Below is a small trained network, with its code and all its weights. Each question gives an input and a class and asks what happens when units are switched off, that is, made to give their printed mean instead of their output.

import numpy as np


def w(rows, s, z=0):
    codes = np.array(rows[::2]) - 128.0
    scale = np.full(codes.shape[1], s)
    scale[-1] = z or s
    return codes * scale


def norm(h):
    return h / np.sqrt((h * h).mean(-1, keepdims=True) + 1e-5)


def f(y):
    return np.maximum(y, 0)


def log_softmax(a):
    a = a - a.max(-1, keepdims=True)
    return a - np.log(np.exp(a).sum(-1, keepdims=True))


def net(x, mask):
    res = np.array(x, float).reshape(1, 5) / 4 @ E
    u = 0
    for l in range(3):
        y = f(norm(res) @ A[l][:, :-1].T + A[l][:, -1])
        res = res + np.where(mask[u : u + 8], y, B[l][:, -1]) @ B[l][:, :-1]
        u += 8
    return log_softmax(norm(res)[-1] @ U[:, :-1].T + U[:, -1])


A, B = {}, {}
E = w([
[119,120,58,118,49,104],'x0',
[227,120,108,35,91,141],'x1',
[120,153,2,59,109,58],'x2',
[157,217,78,149,68,204],'x3',
[131,101,125,250,240,183],'x4',
],0.0071)
A[0] = w([
[126,214,86,97,6,121,142],'L0N0',
[130,136,121,216,156,166,119],'L0N1',
[108,106,27,127,118,122,37],'L0N2',
[74,88,141,107,128,88,83],'L0N3',
[134,135,79,155,144,139,78],'L0N4',
[88,96,193,131,120,110,114],'L0N5',
[161,96,132,126,103,151,134],'L0N6',
[82,88,170,110,137,96,1],'L0N7',
],0.013,0.0068)
B[0] = w([
[61,180,57,8,108,191,255],'L0N0',
[82,147,67,118,96,170,216],'L0N1',
[189,102,150,123,138,77,172],'L0N2',
[158,188,146,116,142,109,174],'L0N3',
[110,110,110,139,154,108,150],'L0N4',
[112,197,138,147,137,89,186],'L0N5',
[130,113,107,103,134,183,156],'L0N6',
[156,197,159,117,152,60,151],'L0N7',
],0.013,0.009)
A[1] = w([
[85,100,209,162,88,155,41],'L1N0',
[39,84,174,254,143,131,23],'L1N1',
[147,184,128,107,23,113,51],'L1N2',
[76,183,142,185,152,168,85],'L1N3',
[122,113,133,133,114,124,60],'L1N4',
[103,141,206,126,23,141,85],'L1N5',
[77,101,174,109,104,115,137],'L1N6',
[127,91,67,148,142,116,1],'L1N7',
],0.011,0.0034)
B[1] = w([
[60,145,75,44,142,132,152],'L1N0',
[30,254,31,29,120,135,233],'L1N1',
[44,145,110,97,178,186,213],'L1N2',
[109,109,168,21,52,136,255],'L1N3',
[139,132,117,153,142,137,128],'L1N4',
[44,190,54,72,160,76,158],'L1N5',
[124,196,90,168,136,93,151],'L1N6',
[112,85,130,189,213,103,152],'L1N7',
],0.0073,0.0052)
A[2] = w([
[138,134,164,101,13,214,68],'L2N0',
[154,176,110,100,2,89,78],'L2N1',
[115,102,74,172,79,60,1],'L2N2',
[231,69,99,120,87,31,112],'L2N3',
[163,106,147,187,83,93,85],'L2N4',
[157,144,215,66,172,163,73],'L2N5',
[199,34,213,151,70,141,85],'L2N6',
[130,102,111,30,126,158,9],'L2N7',
],0.0084,0.0039)
B[2] = w([
[153,113,174,154,83,3,232],'L2N0',
[68,146,95,144,108,150,228],'L2N1',
[137,99,154,136,167,99,137],'L2N2',
[131,157,231,124,122,138,163],'L2N3',
[138,106,148,123,139,155,129],'L2N4',
[128,55,140,87,152,148,182],'L2N5',
[138,96,94,110,128,186,133],'L2N6',
[124,87,170,132,126,174,255],'L2N7',
],0.011,0.0038)
U = w([
[129,122,168,162,64,118,3],'0',
[189,40,199,97,140,173,100],'1',
[164,154,210,143,160,6,142],'2',
[58,193,70,72,111,163,209],'3',
[194,100,145,201,39,177,48],'4',
[133,70,83,231,175,87,69],'5',
],0.019,0.0081)

Each question gives the input, the list of numbers given to net, and the class t.
The units are the neurons (one row each of A and B). Each row of codes is followed by its name. A weight is (code - 128) times the scale printed after its matrix; where a second scale follows, it is the last column's (A, B and U).
mask holds one flag per neuron, layer by layer. A switched-off neuron (its flag False) gives its mean, the last column of its row in B, instead of its output. The means were averaged over made-up inputs and are rounded, as every weight is.
A unit's drop is (log p(t) with every unit on - log p(t) with that unit switched off) / (log p(t) with every unit on - log p(t) with every unit switched off).
The circuit of an input: a set's keep is (log p(t) with only the set's units on - log p(t) with every unit switched off) / (log p(t) with every unit on - log p(t) with every unit switched off). Starting from the 12 units with the biggest drops (on a tie, the unit counted first), units are removed one at a time, each time the one whose removal leaves the highest keep (on an exact tie, the one counted first), for as long as the keep stays at least 0.8.
circuit, biggest first: the units of the circuit, biggest drop first
k most important neurons: the k neurons with the biggest drops, biggest first
k most important neurons of layer l: the k neurons of layer l with the biggest drops, biggest first
drop when u is switched off: that unit's drop, to one decimal
input [2,-2,-4,-5,1], class 2: 4 most important neurons => (L0N0; L0N7; L0N5; L0N3)
input [4,2,-3,-1,1], class 4: 2 most important neurons => (L0N6; L0N0)
input [7,-4,-8,-8,-1], class 2: circuit, biggest first => (L0N0)
input [-1,4,2,-6,0], class 2: circuit, biggest first => (L0N0; L0N1)
input [6,-2,8,-4,7], class 2: 2 most important neurons of layer 0 => (L0N2; L0N0)
input [2,0,8,-5,8], class 5: 2 most important neurons of layer 1 => (L1N7; L1N3)
input [-8,5,-7,8,6], class 4: 2 most important neurons => (L0N0; L0N1)
input [-1,-5,-4,-5,-3], class 2: 2 most important neurons => (L0N0; L0N7)
input [-7,7,-4,-6,-4], class 1: 2 most important neurons of layer 2 => (L2N5; L2N0)
input [3,4,-6,1,6], class 4: 2 most important neurons => (L0N0; L2N0)
input [-7,-3,8,-1,3], class 5: 2 most important neurons of layer 1 => (L1N1; L1N7)
input [2,-7,7,-2,4], class 5: 2 most important neurons => (L0N0; L0N2)
input [3,5,-8,-1,5], class 4: 2 most important neurons => (L0N6; L2N0)
input [-5,8,-7,-7,6], class 1: circuit, biggest first => (L2N5)
input [-3,-2,-4,-2,-3], class 2: 3 most important neurons => (L0N0; L0N7; L0N1)
input [-5,0,-4,-3,-5], class 2: 2 most important neurons => (L0N0; L0N1)
input [-7,8,0,4,0], class 1: 3 most important neurons of layer 0 => (L0N1; L0N5; L0N0)
input [3,3,2,-2,3], class 2: drop when L0N0 is switched off => 0.4
input [8,4,2,-1,8], class 5: drop when L0N0 is switched off => 0.2
input [-7,5,-5,-4,2], class 1: drop when L2N5 is switched off => 0.2
